Here is a tiny trained network, its code and every weight. The questions are about switching its units off for an input and a class, where a switched-off unit gives its printed mean instead of its output.

import numpy as np


def w(rows, s, z=0):
    codes = np.array(rows[::2]) - 128.0
    scale = np.full(codes.shape[1], s)
    scale[-1] = z or s
    return codes * scale


def f(y):
    return y / 2 * (1 + np.tanh(0.7978845608 * (y + 0.044715 * y**3)))


def log_softmax(a):
    a = a - a.max(-1, keepdims=True)
    return a - np.log(np.exp(a).sum(-1, keepdims=True))


def net(x, mask):
    res = np.array(x, float).reshape(1, 6) / 4 @ E
    y = f(res @ A[0][:, :-1].T + A[0][:, -1])
    res = res + np.where(mask, y, B[0][:, -1]) @ B[0][:, :-1]
    return log_softmax(res[-1] @ U[:, :-1].T + U[:, -1])


A, B = {}, {}
E = w([
[136,123,178],'x0',
[96,2,143],'x1',
[164,66,116],'x2',
[187,72,94],'x3',
[66,101,52],'x4',
[119,209,60],'x5',
],0.0086)
A[0] = w([
[64,78,227,245],'N1',
[224,138,139,214],'N2',
[1,116,46,255],'N3',
[140,219,83,159],'N4',
[191,47,68,202],'N5',
[172,104,222,201],'N6',
[195,231,66,96],'N7',
],0.0092,0.0093)
B[0] = w([
[125,150,184,235],'N1',
[170,134,201,199],'N2',
[84,142,254,255],'N3',
[214,149,160,194],'N4',
[79,27,193,215],'N5',
[251,165,226,202],'N6',
[228,15,57,177],'N7',
],0.0081,0.011)
U = w([
[114,109,113,171],'0',
[98,13,141,60],'1',
[11,158,151,229],'2',
[66,139,26,29],'3',
[90,115,41,5],'4',
[216,124,71,125],'5',
[82,131,41,3],'6',
[190,138,229,205],'7',
],0.011,0.0054)

Each question gives the input, the list of numbers given to net, and the class t.
The units are the neurons (one row each of A and B). Each row of codes is followed by its name. A weight is (code - 128) times the scale printed after its matrix; where a second scale follows, it is the last column's (A, B and U).
mask holds one flag per neuron, in row order. A switched-off neuron (its flag False) gives its mean, the last column of its row in B, instead of its output. The means were averaged over made-up inputs and are rounded, as every weight is.
A unit's drop is (log p(t) with every unit on - log p(t) with that unit switched off) / (log p(t) with every unit on - log p(t) with every unit switched off).
The circuit of an input: a set's keep is (log p(t) with only the set's units on - log p(t) with every unit switched off) / (log p(t) with every unit on - log p(t) with every unit switched off). Starting from all 7 units, units are removed one at a time, each time the one whose removal leaves the highest keep (on an exact tie, the one counted first), for as long as the keep stays at least 0.8.
circuit, biggest first: the units of the circuit, biggest drop first
unit that matters most: the unit with the biggest drop
top k neurons: the k neurons with the biggest drops, biggest first
drop of u: that unit's drop, to one decimal
input [7,4,7,7,3,2], class 1: top 2 neurons -> N5; N4
input [-5,-6,-6,8,-1,2], class 5: unit that matters most -> N7
input [-7,-1,-2,6,-5,2], class 5: circuit, biggest first -> N3; N1
input [-7,1,2,-8,0,0], class 2: circuit, biggest first -> N6; N7
input [-4,-7,6,2,-1,3], class 5: circuit, biggest first -> N7; N3
input [-8,8,2,-4,3,0], class 2: circuit, biggest first -> N3; N7; N6
input [-3,-4,5,-3,-6,8], class 5: circuit, biggest first -> N7; N3
input [-5,8,8,-5,-4,6], class 2: circuit, biggest first -> N7; N4; N6
input [5,0,7,4,5,4], class 1: circuit, biggest first -> N5; N6
input [-2,-6,8,0,6,0], class 1: circuit, biggest first -> N6; N5
input [-4,3,-6,-3,0,6], class 2: top 4 neurons -> N6; N2; N3; N1
input [0,-2,2,2,5,-5], class 1: circuit, biggest first -> N4; N6
input [2,6,1,3,8,6], class 2: top 2 neurons -> N3; N7
input [-5,8,5,-4,5,7], class 2: unit that matters most -> N3
input [-6,-2,-8,1,2,-2], class 2: top 2 neurons -> N6; N2
input [-2,-4,0,6,-1,4], class 5: top 2 neurons -> N7; N3
input [2,3,0,8,5,1], class 1: top 2 neurons -> N5; N6
input [-2,-8,-5,8,1,2], class 5: drop of N7 -> 0.3
input [-3,-5,-5,5,2,-3], class 5: drop of N3 -> 0.2
input [4,-4,-3,0,2,8], class 5: drop of N6 -> 0.2
input [-8,1,-1,-2,1,4], class 2: circuit, biggest first -> N6
input [-5,-3,3,4,-8,7], class 5: drop of N7 -> 0.4
